Here is a tiny trained network, its code and every weight. The questions are about switching its units off for an input and a class, where a switched-off unit gives its printed mean instead of its output.

import numpy as np


def w(rows, s, z=0):
    codes = np.array(rows[::2]) - 128.0
    scale = np.full(codes.shape[1], s)
    scale[-1] = z or s
    return codes * scale


def f(y):
    return np.maximum(y, 0)


def log_softmax(a):
    a = a - a.max(-1, keepdims=True)
    return a - np.log(np.exp(a).sum(-1, keepdims=True))


def net(x, mask):
    res = np.array(x, float).reshape(1, 5) / 4 @ E
    y = f(res @ A[0][:, :-1].T + A[0][:, -1])
    res = res + np.where(mask, y, B[0][:, -1]) @ B[0][:, :-1]
    return log_softmax(res[-1] @ U[:, :-1].T + U[:, -1])


A, B = {}, {}
E = w([
[194,54,161,168,170,53,37,49,90],'x0',
[100,198,179,220,239,118,206,142,149],'x1',
[165,49,116,106,80,84,119,159,255],'x2',
[171,176,114,222,119,44,100,227,171],'x3',
[73,147,206,214,211,238,74,157,222],'x4',
],0.008)
A[0] = w([
[105,180,161,166,215,150,163,107,46,32],'neuron 0',
[165,91,130,173,113,3,24,137,137,178],'neuron 1',
[114,63,139,89,88,247,50,117,163,214],'neuron 2',
[110,149,143,186,199,179,149,122,225,97],'neuron 3',
[117,117,159,189,184,146,114,157,227,94],'neuron 4',
[112,98,131,87,122,180,176,137,237,2],'neuron 5',
],0.016,0.003)
B[0] = w([
[129,105,50,180,188,111,141,15,143,222],'neuron 0',
[128,54,115,127,145,88,135,197,8,252],'neuron 1',
[166,100,47,129,106,76,138,65,232,230],'neuron 2',
[149,90,216,93,124,60,86,208,128,238],'neuron 3',
[99,123,188,44,111,152,126,211,178,237],'neuron 4',
[116,202,71,200,126,152,143,177,107,198],'neuron 5',
],0.013,0.019)
U = w([
[161,30,114,76,131,83,110,99,111,164],'0',
[113,189,129,144,93,142,134,241,108,254],'1',
[161,170,205,152,153,222,92,100,105,42],'2',
[141,138,51,174,135,125,150,56,175,210],'3',
[115,160,181,150,189,116,80,157,218,42],'4',
[29,178,131,103,99,227,187,20,71,63],'5',
[108,132,120,199,204,123,128,101,89,45],'6',
[129,206,254,118,141,192,48,66,113,43],'7',
],0.009,0.0062)

Each question gives the input, the list of numbers given to net, and the class t.
The units are the neurons (one row each of A and B). Each row of codes is followed by its name. A weight is (code - 128) times the scale printed after its matrix; where a second scale follows, it is the last column's (A, B and U).
mask holds one flag per neuron, in row order. A switched-off neuron (its flag False) gives its mean, the last column of its row in B, instead of its output. The means were averaged over made-up inputs and are rounded, as every weight is.
A unit's drop is (log p(t) with every unit on - log p(t) with that unit switched off) / (log p(t) with every unit on - log p(t) with every unit switched off).
most important unit: the unit with the biggest drop
top k neurons: the k neurons with the biggest drops, biggest first
drop when u is switched off: that unit's drop, to one decimal
input [-2,5,-5,1,-5], class 3: top neuron	[neuron 1]
input [-5,0,5,-2,-3], class 1: top 2 neurons	[neuron 0; neuron 2]
input [-6,6,-1,-5,3], class 4: top 2 neurons	[neuron 3; neuron 0]
input [-6,8,-2,-3,4], class 4: top 2 neurons	[neuron 0; neuron 3]
input [-7,7,-6,1,7], class 4: top 2 neurons	[neuron 0; neuron 3]
input [1,-1,-8,-3,-2], class 3: top 2 neurons	[neuron 0; neuron 1]
input [1,0,4,-4,4], class 4: top 2 neurons	[neuron 1; neuron 2]
input [-5,-8,5,3,-1], class 3: top 2 neurons	[neuron 2; neuron 3]
input [0,5,-4,4,0], class 4: top 3 neurons	[neuron 1; neuron 2; neuron 3]
input [-4,8,7,3,6], class 1: top 2 neurons	[neuron 5; neuron 2]
input [-4,-3,-1,1,8], class 4: top 2 neurons	[neuron 2; neuron 1]
input [-2,5,-1,-8,4], class 4: top 2 neurons	[neuron 3; neuron 1]
input [-1,0,4,-1,-3], class 3: top 3 neurons	[neuron 3; neuron 4; neuron 1]
input [0,1,8,-4,3], class 1: most important unit	neuron 5
input [6,3,-7,6,-6], class 6: drop when neuron 0 is switched off	0.3
input [-5,-8,4,0,-3], class 3: drop when neuron 5 is switched off	0.0
input [3,6,6,8,3], class 1: drop when neuron 1 is switched off	0.1
